Below is a small trained network, with its code and all its weights. Each question gives an input and a target symbol and asks what happens when units are switched off, that is, made to give their printed mean instead of their output.

import numpy as np


def w(rows, s, z=0):
    codes = np.array(rows[::2]) - 128.0
    scale = np.full(codes.shape[1], s)
    scale[-1] = z or s
    return codes * scale


def f(y):
    return np.maximum(y, 0)


def softmax(a):
    e = np.exp(a - a.max(-1, keepdims=True))
    return e / e.sum(-1, keepdims=True)


def log_softmax(a):
    a = a - a.max(-1, keepdims=True)
    return a - np.log(np.exp(a).sum(-1, keepdims=True))


def net(x, mask):
    ids = ['Φαγεζηξπστω'.index(c) for c in x.split()]
    T = len(ids)
    res = E[ids] + P[:T]
    u = 0
    for l in range(2):
        r = res
        for j in range(3):
            rows = slice(3 * j, 3 * j + 3)
            q, k, v = (r @ M[l][rows].T for M in (Q, K, V))
            z = softmax(np.where(np.tri(T) > 0, q @ k.T / 3**0.5, -1e9)) @ v
            o = O[l][rows]
            res = res + np.where(mask[u + j], z, o[:, -1]) @ o[:, :-1]
        u += 3
        y = f(res @ A[l][:, :-1].T + A[l][:, -1])
        res = res + np.where(mask[u : u + 4], y, B[l][:, -1]) @ B[l][:, :-1]
        u += 4
    return log_softmax(res[-1] @ U[:, :-1].T + U[:, -1])


Q, K, V, O, A, B = {}, {}, {}, {}, {}, {}
E = w([
[177,87,138,161,169],'Φ',
[75,114,86,142,157],'α',
[77,64,81,106,182],'γ',
[111,180,154,96,148],'ε',
[112,134,94,201,147],'ζ',
[126,110,36,164,172],'η',
[168,190,163,88,134],'ξ',
[200,154,186,74,130],'π',
[148,3,109,157,155],'σ',
[6,225,118,159,188],'τ',
[160,110,164,202,43],'ω',
],0.016)
P = w([
[189,209,225,189,187],'0',
[170,204,119,134,58],'1',
[122,140,110,107,50],'2',
[75,101,124,137,81],'3',
[50,85,107,156,104],'4',
[1,67,120,194,124],'5',
[5,80,62,199,158],'6',
[3,79,73,233,189],'7',
],0.0052)
Q[0] = w([
[142,31,85,110,101],'0.h1',
[147,79,172,205,118],'0.h1',
[250,100,219,114,59],'0.h1',
[83,63,83,255,203],'0.h2',
[85,192,124,167,127],'0.h2',
[159,235,134,130,189],'0.h2',
[156,146,95,90,208],'0.h3',
[114,165,182,83,120],'0.h3',
[88,67,170,109,96],'0.h3',
],0.0097)
K[0] = w([
[193,1,62,229,221],'0.h1',
[171,33,115,145,54],'0.h1',
[208,119,166,113,85],'0.h1',
[93,123,159,233,40],'0.h2',
[119,53,124,49,236],'0.h2',
[13,182,129,52,184],'0.h2',
[118,183,87,60,143],'0.h3',
[174,151,53,118,153],'0.h3',
[175,163,118,155,41],'0.h3',
],0.0076)
V[0] = w([
[106,105,125,158,226],'0.h1',
[227,108,100,104,157],'0.h1',
[130,158,226,89,81],'0.h1',
[79,99,54,39,188],'0.h2',
[60,161,124,33,90],'0.h2',
[157,195,179,165,146],'0.h2',
[175,186,192,161,166],'0.h3',
[104,104,123,207,7],'0.h3',
[90,111,118,142,254],'0.h3',
],0.0067)
O[0] = w([
[141,123,159,164,55,221],'0.h1',
[149,186,104,204,201,1],'0.h1',
[110,41,59,2,155,82],'0.h1',
[41,112,207,98,187,100],'0.h2',
[168,98,163,177,132,118],'0.h2',
[64,144,135,120,209,199],'0.h2',
[169,90,148,63,145,192],'0.h3',
[174,147,99,60,121,114],'0.h3',
[179,79,201,118,167,206],'0.h3',
],0.0056,0.0041)
A[0] = w([
[73,82,44,199,35,250],'0.n1',
[60,229,134,88,161,79],'0.n2',
[101,166,254,112,101,169],'0.n3',
[108,168,50,77,59,86],'0.n4',
],0.0081,0.0023)
B[0] = w([
[157,85,137,150,96,255],'0.n1',
[113,82,249,177,30,225],'0.n2',
[121,140,155,93,136,237],'0.n3',
[101,125,165,152,141,152],'0.n4',
],0.011,0.0061)
Q[1] = w([
[112,74,151,143,67],'1.h1',
[183,109,182,144,141],'1.h1',
[87,185,169,59,131],'1.h1',
[107,142,108,158,155],'1.h2',
[111,165,130,83,30],'1.h2',
[64,114,160,173,128],'1.h2',
[94,167,121,113,144],'1.h3',
[104,124,181,142,55],'1.h3',
[109,254,178,94,117],'1.h3',
],0.0082)
K[1] = w([
[110,151,175,176,63],'1.h1',
[101,151,154,133,150],'1.h1',
[151,238,140,102,122],'1.h1',
[138,133,114,221,223],'1.h2',
[201,63,96,95,162],'1.h2',
[66,160,148,143,132],'1.h2',
[149,174,130,89,145],'1.h3',
[92,170,97,93,24],'1.h3',
[84,138,144,57,249],'1.h3',
],0.011)
V[1] = w([
[87,114,102,146,99],'1.h1',
[177,36,68,58,211],'1.h1',
[68,235,84,25,158],'1.h1',
[162,217,109,143,223],'1.h2',
[106,77,186,108,102],'1.h2',
[113,233,84,152,254],'1.h2',
[101,117,122,176,24],'1.h3',
[134,186,115,75,142],'1.h3',
[87,158,142,165,178],'1.h3',
],0.0083)
O[1] = w([
[198,125,130,145,179,138],'1.h1',
[57,112,164,167,57,6],'1.h1',
[68,174,107,116,174,57],'1.h1',
[239,189,121,220,146,66],'1.h2',
[51,99,76,130,105,196],'1.h2',
[85,81,148,153,91,51],'1.h2',
[131,254,63,136,140,183],'1.h3',
[97,181,103,105,186,89],'1.h3',
[166,29,130,178,139,132],'1.h3',
],0.0077,0.017)
A[1] = w([
[134,200,254,137,91,9],'1.n1',
[9,158,67,115,148,1],'1.n2',
[115,72,181,140,168,226],'1.n3',
[191,186,184,34,129,130],'1.n4',
],0.0091,0.00099)
B[1] = w([
[255,129,96,83,229,191],'1.n1',
[57,160,106,212,48,164],'1.n2',
[130,150,142,140,68,193],'1.n3',
[152,111,218,193,129,254],'1.n4',
],0.01,0.0078)
U = w([
[218,62,190,76,151,70],'Φ',
[100,177,167,136,97,254],'α',
[71,136,178,189,29,136],'γ',
[78,155,126,189,69,155],'ε',
[151,143,100,198,138,117],'ζ',
[137,118,93,254,167,139],'η',
[140,133,104,182,127,101],'ξ',
[138,114,96,189,104,141],'π',
[171,69,134,155,26,42],'σ',
[180,63,25,41,162,146],'τ',
[208,235,78,81,22,123],'ω',
],0.008,0.0074)

Each question gives the input, a string of symbols that net reads in full, and the target symbol t.
The units are the heads (3 rows each of Q, K, V and O) and the neurons (one row each of A and B). Each row of codes is followed by its name. A weight is (code - 128) times the scale printed after its matrix; where a second scale follows, it is the last column's (O, A, B and U).
mask holds one flag per unit, layer by layer, with each layer's heads first. A switched-off unit (its flag False) gives its mean, the last column of its rows in O or B, instead of its output. The means were averaged over made-up inputs and are rounded, as every weight is.
A unit's drop is (log p(t) with every unit on - log p(t) with that unit switched off) / (log p(t) with every unit on - log p(t) with every unit switched off).
The circuit of an input: a set's keep is (log p(t) with only the set's units on - log p(t) with every unit switched off) / (log p(t) with every unit on - log p(t) with every unit switched off). Starting from the 12 units with the biggest drops (on a tie, the unit counted first), units are removed one at a time, each time the one whose removal leaves the highest keep (on an exact tie, the one counted first), for as long as the keep stays at least 0.8.
circuit, biggest first: the units of the circuit, biggest drop first
unit that matters most: the unit with the biggest drop
top k neurons: the k neurons with the biggest drops, biggest first
k most important neurons of layer l: the k neurons of layer l with the biggest drops, biggest first
which heads matter: for each layer, one digit per head in row order, 1 if its drop is at least 0.15 and else 0, layers parted by /
input γ π σ σ η, target σ: unit that matters most	1.h1
input ε σ ε π ε, target γ: circuit, biggest first	(1.h1, 1.n2, 0.h1)
input η ε Φ ω, target ω: which heads matter	000 / 001
input σ ε τ σ, target τ: which heads matter	000 / 010
input ξ τ τ τ Φ η, target τ: top 4 neurons	(0.n2, 1.n4, 0.n1, 1.n3)
input ε τ η η α ω γ, target ω: circuit, biggest first	(1.h3, 0.h2)
input ξ ε τ Φ τ σ ω τ, target γ: which heads matter	010 / 010
input γ τ τ ε τ, target γ: which heads matter	111 / 010
input π ε τ ω η π, target α: top 3 neurons	(0.n1, 0.n2, 1.n1)
input Φ τ α ζ, target τ: circuit, biggest first	(0.n2, 1.n4)
input ω π ε Φ τ τ ξ ζ, target τ: circuit, biggest first	(0.n2, 1.h2, 1.n4)
input η γ η, target η: which heads matter	100 / 010
input τ ε Φ, target τ: circuit, biggest first	(0.n2, 1.h2, 0.h1)
input γ γ γ, target γ: circuit, biggest first	(1.h1)
input ω ζ ξ, target Φ: top 2 neurons	(1.n1, 1.n4)
input τ σ τ τ π τ τ η, target τ: which heads matter	100 / 110
input τ τ τ τ α, target τ: circuit, biggest first	(0.n2, 1.h1)
input ζ η ξ η Φ Φ ζ τ, target Φ: which heads matter	100 / 100
input σ τ ω π ε, target Φ: which heads matter	000 / 010
input γ ω γ γ, target ω: circuit, biggest first	(1.h3)
input τ Φ ξ, target Φ: circuit, biggest first	(1.n4, 1.n1)
input π ξ η τ π γ σ π, target γ: which heads matter	100 / 100
input π ε γ τ, target Φ: 2 most important neurons of layer 0	(0.n2, 0.n3)
input ω ω π π, target α: 2 most important neurons of layer 0	(0.n2, 0.n1)
input ξ Φ γ τ τ ω Φ, target ω: top 2 neurons	(0.n1, 0.n3)
input γ τ ω ω τ η η, target ω: top 2 neurons	(0.n1, 1.n4)
input γ ω π α, target ω: unit that matters most	1.h3
